Below are the code and all the weights of a small trained network. Each question names an input and a target symbol and asks about switching units off, where a switched-off unit gives its printed mean instead of its output.

import numpy as np


def w(rows, s, z=0):
    codes = np.array(rows[::2]) - 128.0
    scale = np.full(codes.shape[1], s)
    scale[-1] = z or s
    return codes * scale


def softmax(a):
    e = np.exp(a - a.max(-1, keepdims=True))
    return e / e.sum(-1, keepdims=True)


def log_softmax(a):
    a = a - a.max(-1, keepdims=True)
    return a - np.log(np.exp(a).sum(-1, keepdims=True))


def net(x, mask):
    ids = ['αγζθλξστφψω'.index(c) for c in x.split()]
    T = len(ids)
    res = E[ids] + P[:T]
    u = 0
    for l in range(3):
        r = res
        for j in range(2):
            rows = slice(4 * j, 4 * j + 4)
            q, k, v = (r @ M[l][rows].T for M in (Q, K, V))
            z = softmax(np.where(np.tri(T) > 0, q @ k.T / 4**0.5, -1e9)) @ v
            o = O[l][rows]
            res = res + np.where(mask[u + j], z, o[:, -1]) @ o[:, :-1]
        u += 2
    return log_softmax(res[-1] @ U[:, :-1].T + U[:, -1])


Q, K, V, O = {}, {}, {}, {}
E = w([
[90,172,234],'α',
[159,37,16],'γ',
[151,150,108],'ζ',
[156,146,100],'θ',
[160,154,106],'λ',
[218,152,125],'ξ',
[94,1,154],'σ',
[82,144,82],'τ',
[74,141,249],'φ',
[132,189,85],'ψ',
[210,143,131],'ω',
],0.011)
P = w([
[101,140,197],'0',
[136,164,134],'1',
[91,174,138],'2',
[55,135,149],'3',
[83,127,170],'4',
[71,148,166],'5',
[98,161,155],'6',
[82,126,174],'7',
[82,182,171],'8',
[147,96,181],'9',
[254,60,222],'10',
[138,167,68],'11',
[131,196,70],'12',
],0.0022)
Q[0] = w([
[95,102,203],'L0H1',
[93,121,213],'L0H1',
[81,63,52],'L0H1',
[105,103,109],'L0H1',
[226,92,150],'L0H2',
[134,137,66],'L0H2',
[119,6,108],'L0H2',
[40,150,87],'L0H2',
],0.014)
K[0] = w([
[49,160,136],'L0H1',
[50,153,142],'L0H1',
[106,49,79],'L0H1',
[106,101,112],'L0H1',
[53,133,89],'L0H2',
[138,56,124],'L0H2',
[164,143,5],'L0H2',
[201,106,152],'L0H2',
],0.016)
V[0] = w([
[254,95,232],'L0H1',
[153,121,150],'L0H1',
[73,178,80],'L0H1',
[115,152,114],'L0H1',
[50,143,112],'L0H2',
[191,137,126],'L0H2',
[13,122,116],'L0H2',
[6,129,110],'L0H2',
],0.0065)
O[0] = w([
[2,170,123,167],'L0H1',
[98,135,127,136],'L0H1',
[197,85,122,95],'L0H1',
[141,107,123,115],'L0H1',
[154,121,96,191],'L0H2',
[98,143,159,46],'L0H2',
[183,110,91,255],'L0H2',
[185,119,92,251],'L0H2',
],0.0098,0.00038)
Q[1] = w([
[83,51,195],'L1H1',
[162,250,42],'L1H1',
[99,125,100],'L1H1',
[187,213,61],'L1H1',
[114,90,109],'L1H2',
[111,32,36],'L1H2',
[123,153,183],'L1H2',
[157,161,105],'L1H2',
],0.02)
K[1] = w([
[115,190,28],'L1H1',
[163,54,228],'L1H1',
[115,65,175],'L1H1',
[142,86,212],'L1H1',
[103,105,98],'L1H2',
[79,84,8],'L1H2',
[141,123,181],'L1H2',
[174,159,118],'L1H2',
],0.019)
V[1] = w([
[103,74,85],'L1H1',
[136,146,143],'L1H1',
[137,121,148],'L1H1',
[85,42,58],'L1H1',
[102,110,41],'L1H2',
[253,140,230],'L1H2',
[203,141,217],'L1H2',
[182,139,200],'L1H2',
],0.0067)
O[1] = w([
[172,156,171,205],'L1H1',
[117,126,122,103],'L1H1',
[123,129,129,145],'L1H1',
[204,177,203,253],'L1H1',
[179,103,177,149],'L1H2',
[2,132,100,116],'L1H2',
[33,133,92,113],'L1H2',
[60,135,96,115],'L1H2',
],0.0097,0.0012)
Q[2] = w([
[167,191,86],'L2H1',
[116,107,152],'L2H1',
[129,142,113],'L2H1',
[141,142,115],'L2H1',
[134,83,237],'L2H2',
[84,147,2],'L2H2',
[167,164,146],'L2H2',
[97,3,8],'L2H2',
],0.0095)
K[2] = w([
[238,73,234],'L2H1',
[70,143,131],'L2H1',
[146,121,136],'L2H1',
[156,118,149],'L2H1',
[228,205,212],'L2H2',
[21,52,123],'L2H2',
[130,131,38],'L2H2',
[177,32,255],'L2H2',
],0.0086)
V[2] = w([
[194,225,1],'L2H1',
[138,164,157],'L2H1',
[141,117,87],'L2H1',
[117,17,119],'L2H1',
[76,154,166],'L2H2',
[142,225,51],'L2H2',
[94,60,219],'L2H2',
[145,179,103],'L2H2',
],0.011)
O[2] = w([
[79,9,55,181],'L2H1',
[88,126,124,158],'L2H1',
[145,100,125,125],'L2H1',
[210,153,193,85],'L2H1',
[76,53,103,120],'L2H2',
[108,203,30,251],'L2H2',
[120,37,225,24],'L2H2',
[116,159,99,201],'L2H2',
],0.012,0.0021)
U = w([
[2,174,155,93],'α',
[251,77,57,11],'γ',
[129,135,126,110],'ζ',
[143,222,132,103],'θ',
[105,131,121,62],'λ',
[94,137,105,97],'ξ',
[123,61,167,228],'σ',
[136,129,18,157],'τ',
[4,192,179,153],'φ',
[104,127,112,252],'ψ',
[102,110,124,70],'ω',
],0.0071,0.0044)

Each question gives the input, a string of symbols that net reads in full, and the target symbol t.
The units are the heads (4 rows each of Q, K, V and O). Each row of codes is followed by its name. A weight is (code - 128) times the scale printed after its matrix; where a second scale follows, it is the last column's (O and U).
mask holds one flag per head, layer by layer. A switched-off head (its flag False) gives its mean, the last column of its rows in O, instead of its output. The means were averaged over made-up inputs and are rounded, as every weight is.
A unit's drop is (log p(t) with every unit on - log p(t) with that unit switched off) / (log p(t) with every unit on - log p(t) with every unit switched off).
The circuit of an input: a set's keep is (log p(t) with only the set's units on - log p(t) with every unit switched off) / (log p(t) with every unit on - log p(t) with every unit switched off). Starting from all 6 units, units are removed one at a time, each time the one whose removal leaves the highest keep (on an exact tie, the one counted first), for as long as the keep stays at least 0.8.
units of the circuit, in order: the units of the circuit, biggest drop first
most important unit: the unit with the biggest drop
which heads matter: for each layer, one digit per head in row order, 1 if its drop is at least 0.15 and else 0, layers parted by /
drop of u: that unit's drop, to one decimal
input ω ω ψ, target φ: most important unit : L0H2
input ξ ζ θ ω σ ω σ σ ψ, target θ: which heads matter : 00 / 11 / 10
input σ ζ ψ ψ ψ ψ ψ ψ ψ ψ λ, target τ: units of the circuit, in order : [L2H1; L2H2]
input ψ σ σ ζ λ, target θ: which heads matter : 00 / 11 / 11
input ψ ψ ψ λ ψ σ α ψ ψ ψ φ ζ ψ, target σ: which heads matter : 00 / 10 / 01
input ψ ψ σ ψ ξ ζ λ ψ γ ψ φ ψ θ, target σ: units of the circuit, in order : [L1H1; L2H2]
input ω ψ ψ ζ ψ ψ γ α ψ ψ σ, target σ: which heads matter : 01 / 10 / 01
input ζ σ σ φ ψ λ γ γ σ θ ζ, target θ: units of the circuit, in order : [L2H2; L2H1; L1H1]
input ψ ψ ξ ψ ω ψ σ, target σ: units of the circuit, in order : [L2H2; L1H1; L1H2; L0H1]
input ψ σ σ ω, target θ: units of the circuit, in order : [L2H1; L1H1; L2H2]
input σ σ σ ω, target θ: which heads matter : 00 / 10 / 10
input ψ ψ ψ ψ θ, target τ: which heads matter : 00 / 00 / 11
input ψ γ ψ σ σ σ ζ, target θ: which heads matter : 00 / 11 / 11
input ψ ζ ψ ψ σ σ ω σ σ θ, target θ: units of the circuit, in order : [L1H1; L2H1; L2H2]
input σ τ ζ σ ψ σ τ τ, target θ: which heads matter : 00 / 11 / 01
input ψ ψ τ, target τ: which heads matter : 00 / 00 / 11
input ζ ψ σ λ ψ ζ ξ ζ σ ζ φ σ λ, target σ: units of the circuit, in order : [L2H2; L1H1]
input σ ψ ψ, target θ: most important unit : L1H2
input σ ζ σ ζ φ ω σ σ θ θ, target θ: which heads matter : 10 / 11 / 10
input σ σ ξ, target θ: most important unit : L2H1
input ξ σ σ α ζ τ γ, target γ: which heads matter : 00 / 11 / 00
input ω σ σ ξ, target θ: which heads matter : 10 / 01 / 10
input ψ ψ ζ, target τ: drop of L2H1 : 0.3
input ω ω ω, target φ: drop of L2H1 : 0.2
input ζ ψ α ψ γ, target γ: drop of L0H2 : -0.1
